Where the symbols take the points:
state | tu na ra pe ni za
NC | JG PP FH GN RR MP
BB | CH ZR DP DG MZ NR
QJ | DR NM PG SM QS PB
MJ | CP NF DD PM CH DG
HF | HG JR ZS NJ CC FH
MD | SB ZS JM SZ NJ HF
CL | BB MZ DG ZR JM SB
DP | MJ CH PM NF BB ZR
GN | FH NC CC JG RH RR
HG | MD NJ SZ ZS JR CQ
MP | RH CM PP RR LZ JC
MZ | ZR NR BB CL SB SZ
RH | NC RR GN PP CM NG
JC | NG PG CM LZ SM QJ
JG | CC GN CQ FH PP RH
DG | DP BB NF CH CL MZ
JR | NJ CQ HG HF FH JG
JM | MZ SB CL NR MD ZS
DR | JC SM LZ PG NM ZL
PP | GN RH JG NC MP CM
SZ | JM MD NR SB HG NJ
PB | ZL DD NM QS PM MJ
CH | NF DG MJ DP ZR CL
ZR | DG CL CH BB NR JM
NM | SM ZL DR QJ PB DD
NJ | ZS HF MD HG CQ CC
CP | PB PM QS DD NF DP
SB | NR SZ MZ JM ZS HG
CM | RR NG RH MP JC PG
CC | JR FH HF CQ GN NC
CQ | HF CC NJ JR JG GN
NG | MP LZ RR CM PG DR
NF | PM DP CP MJ DG BB
QS | NM PB QJ ZL CP PM
DD | QS CP ZL PB MJ NF
RR | PP MP NC RH NG LZ
SM | PG QJ JC DR ZL QS
NR | CL JM ZR MZ SZ MD
FH | CQ JG JR CC NC PP
ZL | QJ QS SM NM DD CP
LZ | CM JC MP NG DR SM
ZS | SZ HG SB MD HF JR
PG | LZ DR NG JC QJ NM
PM | DD MJ PB CP DP CH

The rows follow the links: the fewer symbols apart two points are, the more alike their rows tend to be.

Each row is also shifted at random along 4 hidden directions that mean nothing.

Each row, then its point:
(126, 145, -101, -69, -146, 60, -86, -14, 53, 428, -4, 31, -93, 336, -355, 138, 118, -304, 319, 458, 748, 219, 28, 108, -43, -433, 429, -292, 243, 126, 566, 127, 318, -396, -522, -322, -44, -119, -156, 157, -24, -448, -341, -551, 323, 89, 176, -203, 19, -66, 243, 344, -94, 39, 51, -195, 229, -209, -159, -139, -59, 190, 367, -165, 571) -> DP
(-33, -187, -59, 15, 61, 69, 144, -199, -132, 317, 246, -63, -159, 281, 179, 61, -264, -231, -83, -389, -134, 47, 85, 286, -189, 25, 15, -100, -507, 31, -289, 137, 122, -94, -417, -113, -18, 32, -188, -487, 63, 178, 72, 9, -7, 44, -394, -61, 116, 218, 126, -78, 57, -198, -86, 68, -36, -197, 304, 20, -121, 327, 64, -771, -772) -> CM
(-36, 138, 1, 211, 18, 217, 194, 52, -18, -60, -66, 43, 7, 17, 223, -111, 68, -141, -264, -55, -105, 4, 52, -100, 70, 136, 53, -136, -44, 201, -123, -166, -71, 385, 193, 40, -134, 380, -89, -351, 149, 91, 62, 180, -113, -102, -111, 92, -133, 85, 26, -295, -105, 163, 143, 160, 228, 4, 42, 187, -278, 376, 65, -124, 165) -> PP
(-183, -123, -107, 45, 195, -36, -2, 162, 230, 166, -406, -113, -91, 61, -211, -130, 397, -279, 12, 42, -131, 179, -232, 249, 479, 289, -349, 31, -278, 208, -306, -271, -323, 336, 221, 141, 70, 404, 222, 36, 130, 48, 147, 140, -209, -39, 50, -37, -354, -48, -85, -272, -536, 202, 316, -87, 212, -30, -108, 65, 140, 420, -448, -138, 117) -> FH
(75, -156, -1, -134, 1, -288, -182, 45, 25, -227, -121, -141, 51, -225, -91, -105, 146, 290, 415, 221, -137, 0, -58, 20, 106, 97, -289, 367, 126, -22, 43, 331, -205, -97, 143, 187, 19, -274, 149, 487, -210, -214, -1, 15, 40, 116, 32, 37, 0, -65, -94, 156, -45, -189, 87, -157, -248, 106, -167, -9, 251, -149, -272, 505, -13) -> CL
(62, 2, -41, -60, 46, -209, -210, 238, 127, -286, -378, -136, -2, -145, -130, -107, 274, 121, 321, 359, -167, 139, -214, -59, 187, 214, -369, 333, 140, -3, -3, 65, -353, 171, 290, 260, 24, -343, 115, 379, -213, -210, 82, 128, 3, 75, 164, -30, -59, -163, 57, 56, -157, -63, 143, -94, -175, -4, -130, 220, 344, 77, -332, 473, 208) -> MZ
(33, -123, 26, -309, 81, -59, -303, 258, 298, -110, -167, 277, 401, 94, -58, -60, 227, 64, 14, -45, -43, -348, 204, -515, -28, -116, -359, -324, 46, -126, -242, -568, -20, 299, 92, -40, 84, -318, 10, -225, -68, 285, 206, 209, -208, 176, 288, 147, -101, -51, 254, -94, -189, 52, -7, -57, 19, -255, 69, -216, 55, -678, -73, 433, 312) -> BB
(-60, 201, 88, 346, -26, 107, 293, 15, -139, -444, -87, 60, -161, -371, 236, -101, 3, 331, -182, 87, -354, -74, -142, -11, 134, 265, 29, 458, 216, 250, 58, 259, -223, 256, 517, 144, -209, 281, 226, 312, 22, -155, 70, 58, -89, -131, -73, 101, -109, -145, -358, -186, 78, 79, 133, 90, 170, 351, -183, 270, -22, 170, -74, 304, 202) -> NC
(177, 303, -76, 198, -238, 74, -139, 6, -227, -249, 118, -17, -98, -8, -107, 85, 55, 79, 61, 162, -26, -140, -147, -74, -82, -43, -23, 435, 244, -77, 144, 127, -87, -269, 174, 238, -324, -38, -314, 297, 100, -282, -84, -82, 126, 58, -280, -32, 16, 185, 19, 204, 116, -190, -142, 67, -192, 23, 99, 59, -36, 103, 4, 516, 238) -> QS
(-28, 216, -38, -146, -12, -37, 0, 98, -152, 35, -163, -255, 104, 199, -101, -349, 87, -47, 264, -37, 217, 387, 228, 267, 273, 270, 275, -88, -293, 199, 71, 260, 127, -92, -42, 155, 104, 313, 10, 370, -186, -436, -272, -91, -6, -39, -57, -145, -197, 352, 157, 129, -127, 238, 263, -264, 21, 243, -40, 51, -144, 736, 51, -248, 20) -> JR
(-5, -261, 188, -205, 121, -268, 308, -111, 113, -101, 184, -181, 74, -254, 337, -246, -390, 198, 113, -127, -378, -46, 224, -158, -160, 1, 104, -115, -292, 72, -168, 223, 103, 224, -57, -283, 229, -161, 321, -449, -108, 342, 87, 195, 68, 85, 186, 271, 389, -291, -71, -102, 367, -131, -39, 31, -116, -22, -61, 73, 19, -35, 13, -372, -715) -> ZS
(-30, 151, -387, 170, -106, -154, -305, 67, -100, 10, -378, -90, -190, 211, -512, 116, 579, -321, 202, 327, -121, 241, -467, -50, 254, -102, -94, 492, -33, -225, -139, -512, -252, 68, 188, 199, -16, 166, 70, 485, 352, -52, 61, 66, 94, 112, -202, -235, -307, -182, -122, 197, -374, -20, 32, 105, -232, 2, -140, -125, 130, 309, -702, 584, 621) -> CP
(86, -151, -49, 14, -5, 93, -39, -556, 58, 444, 508, 167, -15, 138, -131, 255, -72, -153, 96, 61, 417, -223, 106, 310, -68, -276, 21, -41, 226, 61, 381, 381, 223, -653, -376, -160, -314, 119, -172, 16, 177, -234, -284, -617, 243, -12, -151, -31, 20, 178, -170, 104, 36, -265, -60, 1, 275, -66, -57, -215, -199, -217, 384, -231, 26) -> QJ
(11, -30, -237, 35, -106, -185, -194, -48, -65, 101, -122, -8, -176, 194, -371, 268, 304, -184, 215, 264, 34, 225, -393, 94, 90, -156, 24, 369, 66, -182, 34, -140, -120, -142, -146, -6, 20, 27, 91, 439, 194, -60, 22, -157, 201, 48, -46, -216, -87, -239, -115, 305, -170, -67, -79, 70, -149, -16, -152, -161, 212, 28, -484, 281, 369) -> PM
(-171, -93, 99, 198, 111, 217, 211, -209, 18, 243, 5, 99, -63, -75, 59, 3, -29, -122, -90, 81, 390, 204, 40, 354, 153, 100, 10, -84, 157, 290, 286, 265, 1, -83, -141, -161, -92, 204, 66, -55, -22, -281, -80, -289, 58, -204, 46, -27, -31, -6, -33, -224, -79, 61, 253, -66, 396, 38, -117, 113, -107, 209, 217, -363, 180) -> GN
(-58, -60, -126, 27, -1, -29, 93, -516, -268, 491, 463, -172, -90, 300, -40, -69, -105, -288, 203, -222, 169, 312, 342, 552, -21, -94, 324, 69, -361, 158, 130, 494, 339, -495, -497, -80, -118, 434, -77, 55, 162, -343, -289, -388, 209, -46, -532, -155, -15, 491, -47, 189, 39, -237, 27, -36, -46, 18, 112, -35, -418, 616, 12, -642, -305) -> MP
(129, -74, 161, -235, 58, -60, 209, 243, 102, -104, -77, -138, -7, 3, 283, -190, -289, 46, 93, -190, -325, 4, 240, -177, -129, 139, 75, -289, -440, 206, -314, 202, -17, 426, -133, -186, 106, -172, 2, -541, -284, 182, 42, 307, -119, 92, 98, 124, 171, 11, 264, -167, 184, -61, 9, -95, -73, -176, 154, 145, 78, 285, 200, -385, -575) -> NJ

From each start, follow one symbol. Which point do you reach?
Answer with the point's name.
(7, -5, 212, -241, -19, 14, 194, 366, -41, -458, -167, -16, 20, -148, 356, -183, -232, 407, -116, -313, -432, -121, 193, -277, -29, 361, -18, -28, -253, 126, -267, 66, -102, 509, 286, 109, 143, -137, 66, -87, -355, 190, 187, 505, -202, 55, 168, 107, 69, -20, 135, -144, 190, 118, 7, -155, -86, 111, 116, 117, 92, -41, 68, 49, -271)
tu -> HG
(67, 112, -89, 221, -37, 127, -109, 38, 1, -194, 68, 240, -106, 43, -64, 241, 120, 9, -106, 178, -98, -265, -128, -130, -81, 6, -240, 267, 264, 47, 9, -35, -188, 42, 109, 86, -403, -110, -296, 33, 77, -170, 107, -153, 32, 82, -199, 25, -43, 44, 64, -80, -86, -190, -58, 80, 45, -173, 50, 21, -31, -161, 84, 450, 371)
ni -> DD
(91, -210, -13, -372, 149, -152, -305, -65, 313, 263, 153, -120, 309, 136, -183, -131, 57, -201, 342, 107, 163, -10, 257, -6, -5, -207, -212, -404, -120, -63, -82, -22, 104, -197, -333, -103, 202, -282, -85, -324, -131, 51, -65, -92, -20, 215, 131, 47, 30, 234, 280, 119, -125, -215, 113, -91, -42, -304, 79, -105, -32, -7, 101, -172, -185)
tu -> DG
(31, 210, -173, -139, -92, -123, -334, 55, -48, -30, -52, 232, 251, 135, -525, -80, 535, 77, 357, 477, 491, 113, 135, -100, 158, -219, 201, 20, 344, 65, 409, -62, 136, -164, 99, 44, -127, 40, 19, 664, -29, -520, -271, -416, 181, 47, 113, -114, -264, 41, 62, 363, -257, 190, 172, -138, 154, 99, -181, -283, -85, -191, 21, 627, 1096)
pe -> CH
(-221, 78, -17, -4, -8, -3, -137, 49, -162, -253, -236, 6, 213, -51, -132, -236, 195, 298, -72, -137, 68, 183, 110, 157, 285, 302, -49, 143, 7, 118, 19, 36, -38, 135, 327, 368, 45, 310, 281, 644, -204, -254, -39, 122, -175, -151, 101, -151, -302, 198, -140, 67, -177, 380, 132, -226, 50, 416, -100, -41, 98, -113, -177, 262, 292)
za -> GN
(55, 364, -168, 130, -167, 70, -315, 248, -132, -295, -236, -48, -76, 69, -177, 84, 355, -61, -106, 115, -236, -29, -305, -207, -6, -2, -131, 305, 11, -236, -257, -506, -277, 192, 396, 325, -126, -2, -278, 121, 149, 66, 195, 209, -74, 93, -197, -45, -204, 42, 85, 30, -142, -57, -146, 158, -230, -106, 102, 85, 44, 107, -309, 610, 389)
ra -> NM
(176, -106, 42, -151, -3, -5, 204, 259, 347, 260, 86, -73, -229, 209, 75, 274, -370, -253, -60, 34, -4, -146, -183, -221, -441, -275, 110, -552, -88, -179, 25, -162, 106, -48, -488, -384, 217, -512, -182, -715, 10, 416, 53, 48, 108, 178, 212, 104, 374, -239, 234, -45, 308, -174, -198, 66, -60, -420, 197, 28, 88, -54, 355, -465, -617)
pe -> MJ
(151, -242, 44, -182, -14, -72, 124, -52, 182, 421, 248, -207, -186, 156, 96, 315, -450, -257, 45, -22, 15, -59, -142, -20, -396, -294, 127, -370, -95, -317, 121, 26, 190, -341, -595, -274, 241, -410, -137, -555, 20, 349, 54, -85, 134, 118, 125, 52, 389, -159, 91, 99, 306, -330, -201, 140, -212, -337, 144, -26, 99, -76, 249, -541, -795)
tu -> CP
(22, 17, -154, 246, -37, 106, -161, -133, -59, -123, 39, 350, -162, 132, -310, 279, 396, -26, 78, 372, 41, -271, -139, 49, 150, -41, -235, 415, 356, 247, 142, 4, -267, -37, 156, 94, -541, 59, -146, 379, 225, -358, -47, -398, 72, 18, -217, -83, -307, -53, -154, -30, -251, -102, 92, -39, 217, -135, -86, -155, 52, -322, -56, 584, 828)
ra -> DR
(-77, -211, 184, 66, 117, -26, 311, -189, 40, -3, 122, -183, -144, -405, 261, 10, -252, 212, -44, -182, -243, -43, -94, 229, 134, 291, -118, 136, -75, 115, 0, 468, -186, -35, 204, 64, 39, 161, 246, 15, -82, 14, 46, 64, -25, -148, 49, 88, 72, -25, -384, -134, 143, -67, 72, -4, 61, 339, -65, 142, 139, -62, -12, -208, -578)
tu -> CC
(185, 163, 28, -229, -93, 38, -35, 193, 143, -75, 60, 95, 96, 94, 0, 9, 15, 19, 19, 127, 242, -234, 93, -326, -220, -251, 279, -339, 226, -98, 272, -117, 200, -129, -103, -146, 58, -256, -106, -113, -61, 2, -116, -121, 53, 86, 241, 81, 150, -81, 169, 175, 108, 74, -114, -52, 6, -116, 19, -140, 15, -220, 405, 173, 197)
ni -> ZR
(19, -33, 209, -37, 72, 43, -62, 119, 144, -99, -90, -120, 193, -354, 189, -90, -274, 288, 76, 97, 179, 170, 18, -18, -155, 22, -150, -56, 298, -163, 262, 214, 47, -100, -52, 93, 196, -518, 4, -50, -352, 21, 100, 95, 53, -97, 254, 19, 246, -52, 114, 69, 279, -95, -75, -18, -157, -69, -7, 184, 124, -190, 195, -64, -308)
pe -> MZ
(-123, -17, -59, 79, 68, 126, 6, -291, -105, 277, 154, 107, 160, 241, -15, -94, 72, -332, -145, -180, 56, 164, 297, 137, 84, -84, 37, -108, -282, 103, -271, -159, 114, 124, -192, -97, -165, 389, -106, -295, 223, 16, 5, 1, -43, -5, -319, -9, -142, 272, 96, -97, -147, 4, 76, 57, 86, -130, 191, -40, -386, 278, -14, -338, 80)
za -> LZ
(-38, -114, 79, -205, 259, -91, 3, -65, 184, 536, 68, -468, 100, 147, 38, -260, -132, -482, 54, -316, 158, 252, 108, 344, 196, 84, -64, -610, -565, -64, -218, -93, 148, -188, -304, 25, 364, 237, -83, -565, -28, 181, -84, 96, -205, 21, -33, 33, -1, 331, 168, -99, -132, 109, 178, -117, 63, -81, 196, 73, -144, 543, 22, -907, -834)
ni -> GN
(-96, 127, 14, 152, -64, 75, 100, -294, -268, -174, 191, 86, 135, -76, 195, -174, 13, 104, -206, -165, -155, 10, 234, 45, 15, 83, 139, 176, -10, 68, -102, 107, 69, 169, 248, 85, -213, 404, 33, 44, 114, -37, 18, 56, -47, -54, -229, 19, -41, 184, -169, -50, 94, 90, 20, 130, 39, 221, 16, 66, -334, 125, 18, 24, 152)
tu -> NC
(-128, 271, -312, 291, -105, 40, -526, 243, -119, -257, -619, 281, 8, 195, -597, 172, 780, -128, -64, 313, -81, 147, -417, -261, 252, -4, -326, 475, 249, -153, -300, -819, -359, 425, 380, 354, -186, 82, -67, 579, 281, -18, 289, 193, -71, 21, -156, -184, -460, -178, 92, 19, -527, 156, 2, 120, -57, -73, -44, -184, 123, -144, -709, 959, 1174)
ni -> MJ
(-48, -171, 135, -115, 63, -294, 220, -218, 19, -243, 151, -137, 182, -469, 232, -335, -206, 340, 131, -143, -347, -40, 207, -159, -126, -60, 221, 133, 15, -75, 8, 289, 152, 72, 176, -185, 274, -37, 518, 81, -76, 176, 104, 159, 112, -72, 163, 243, 250, -292, -329, 65, 385, -18, -29, 77, -166, 217, -230, 27, 27, -247, -158, 71, -359)
ni -> NJ
(-216, -7, -19, -49, 109, -45, -128, -192, 151, 357, -139, 1, 312, -74, -236, -336, 197, -217, 220, 236, 573, 506, 249, 83, 106, -252, 219, -318, 128, 57, 219, -240, 253, -31, -283, -240, 198, 73, 283, -42, 43, -140, -96, -183, 88, -91, 214, -69, 0, -148, 128, 82, -112, 171, 215, -17, 167, -39, -147, -22, -268, 212, -73, -226, 453)
na -> MD
(-32, 120, 45, -26, 42, -1, -57, 85, 143, 246, -77, -362, 115, -90, -108, -290, -93, -209, 220, 228, 481, 494, 59, 151, -68, -101, 193, -277, 119, -116, 409, 100, 214, -262, -220, -55, 314, -198, 9, -164, -175, -136, -140, -24, 124, -17, 158, -14, 183, 30, 203, 66, 112, 6, 121, -16, -75, -60, 31, 242, -147, 526, 234, -291, -135)
tu -> MZ
